Small tables with named rows and columns. After each table, cells are looked up by row and column.

Table tanoza
fields: sozeki, tase, laf, gelofar, rutimo, tam, lezo, gevepob
zuzo: [278, 814, 211, 542, 608, 828, 291, 316]
buzi: [317, 758, 294, 605, 686, 687, 365, 375]
kopabe: [486, 511, 450, 563, 567, 469, 466, 513]
tiz: [445, 635, 355, 561, 565, 654, 394, 467]

tiz, tase => 635
kopabe, gelofar => 563
kopabe, sozeki => 486
zuzo, rutimo => 608
buzi, rutimo => 686
tiz, tam => 654
buzi, lezo => 365
zuzo, sozeki => 278
tiz, gevepob => 467
buzi, sozeki => 317
zuzo, gevepob => 316
zuzo, tam => 828
kopabe, rutimo => 567
buzi, laf => 294
tiz, lezo => 394
zuzo, tase => 814
kopabe, tam => 469
buzi, gevepob => 375

Table laf
cols = bidur, zeretol, teze, malaku, feg, mim, vira
pulega: [25, 26, 44, 56, 46, 75, 69]
vam: [26, 26, 44, 55, 47, 76, 70]
durugal: [25, 28, 45, 58, 45, 75, 70]
tubimo: [70, 67, 50, 36, 50, 20, 25]
mitok: [60, 76, 57, 62, 35, 15, 26]

teze of vam: 44
bidur of pulega: 25
bidur of vam: 26
mim of tubimo: 20
teze of durugal: 45
mim of durugal: 75
vira of pulega: 69
teze of pulega: 44
teze of mitok: 57

pivifif
cols = pefu, dezego, fune, sazem, baguru, riden
fetu: [33092, 45657, 47907, 40811, 33092, 36581]
naf: [47659, 53639, 60641, 50511, 47659, 59605]
mozavug: [49452, 57305, 54553, 49981, 49452, 41095]
fonulo: [25527, 43257, 47311, 36849, 25527, 22788]
kas: [35675, 63054, 46034, 33777, 35675, 55527]
mimevub: [39524, 53691, 65042, 44624, 39524, 60680]
dizoluv: [39339, 58060, 80156, 74197, 39339, 26712]
zek: [33355, 44089, 47753, 41754, 33355, 34494]
nar: [15066, 46607, 53293, 27575, 15066, 14843]

fetu, dezego: 45657
dizoluv, riden: 26712
fetu, fune: 47907
naf, pefu: 47659
nar, pefu: 15066
dizoluv, pefu: 39339
fonulo, dezego: 43257
mimevub, baguru: 39524
mimevub, pefu: 39524
naf, dezego: 53639
fonulo, fune: 47311
dizoluv, sazem: 74197
mimevub, riden: 60680
mozavug, baguru: 49452

vuz
            duf   dudez    basa  kadusoz   ramar
supon     54.97  -72.63   38.62    54.85  -56.36
mav      -74.29   56.98  -54.83   -76.15   34.95
benaz     41.44  -53.63   59.61    36.91  -77.49
sivogen   56.35  -74.89   37.48    56.93  -55.23
fidi     -56.29   30.56  -76.12   -51.49   61.23
taguv     38.49  -50.32   58.28    33.68  -79.08
dov       38.22  -50.18   57.53    33.51  -79.44
keveluz  -59.46   33.95  -78.75   -54.84   58.99
sen       45.46  -72.37   24.74    51.89  -42.52

What is the ramar of sen in vuz? -42.52
What is the dudez of mav in vuz? 56.98
What is the basa of benaz in vuz? 59.61
What is the ramar of taguv in vuz? -79.08
What is the ramar of keveluz in vuz? 58.99
What is the dudez of keveluz in vuz? 33.95
What is the basa of fidi in vuz? -76.12
What is the duf of sen in vuz? 45.46

dotifuv:
	keb	zaf	filugi	lun	lumese	komub	sug	zogez	biz
kip	72	37	48	22	37	32	80	46	58
zavelo	35	61	58	71	78	54	85	50	63
vepem	62	74	40	57	57	37	64	73	16

lumese of vepem = 57
lumese of zavelo = 78
zaf of zavelo = 61
sug of vepem = 64
komub of zavelo = 54
keb of kip = 72
komub of vepem = 37
keb of vepem = 62
filugi of vepem = 40
biz of kip = 58
keb of zavelo = 35
sug of zavelo = 85

torugur:
|  | danaduz | kibuku | vasa | mafope | per | dasobo |
|---|---|---|---|---|---|---|
| zagob | 0.4 | 0.3 | 0.7 | 0.3 | 0.4 | 0.6 |
| filuv | 0.3 | 0.2 | 0.8 | 0.2 | 0.4 | 0.6 |
| vobir | 0.4 | 0.4 | 0.5 | 0.4 | 0.5 | 0.5 |
| parete | 0.3 | 0.1 | 0.9 | 0.1 | 0.4 | 0.6 |

per of filuv = 0.4
mafope of vobir = 0.4
per of vobir = 0.5
mafope of filuv = 0.2
kibuku of zagob = 0.3
vasa of vobir = 0.5
vasa of zagob = 0.7
kibuku of filuv = 0.2
dasobo of vobir = 0.5
mafope of zagob = 0.3
danaduz of zagob = 0.4
per of parete = 0.4
danaduz of filuv = 0.3
dasobo of zagob = 0.6
per of zagob = 0.4
kibuku of parete = 0.1
kibuku of vobir = 0.4
mafope of parete = 0.1
dasobo of filuv = 0.6

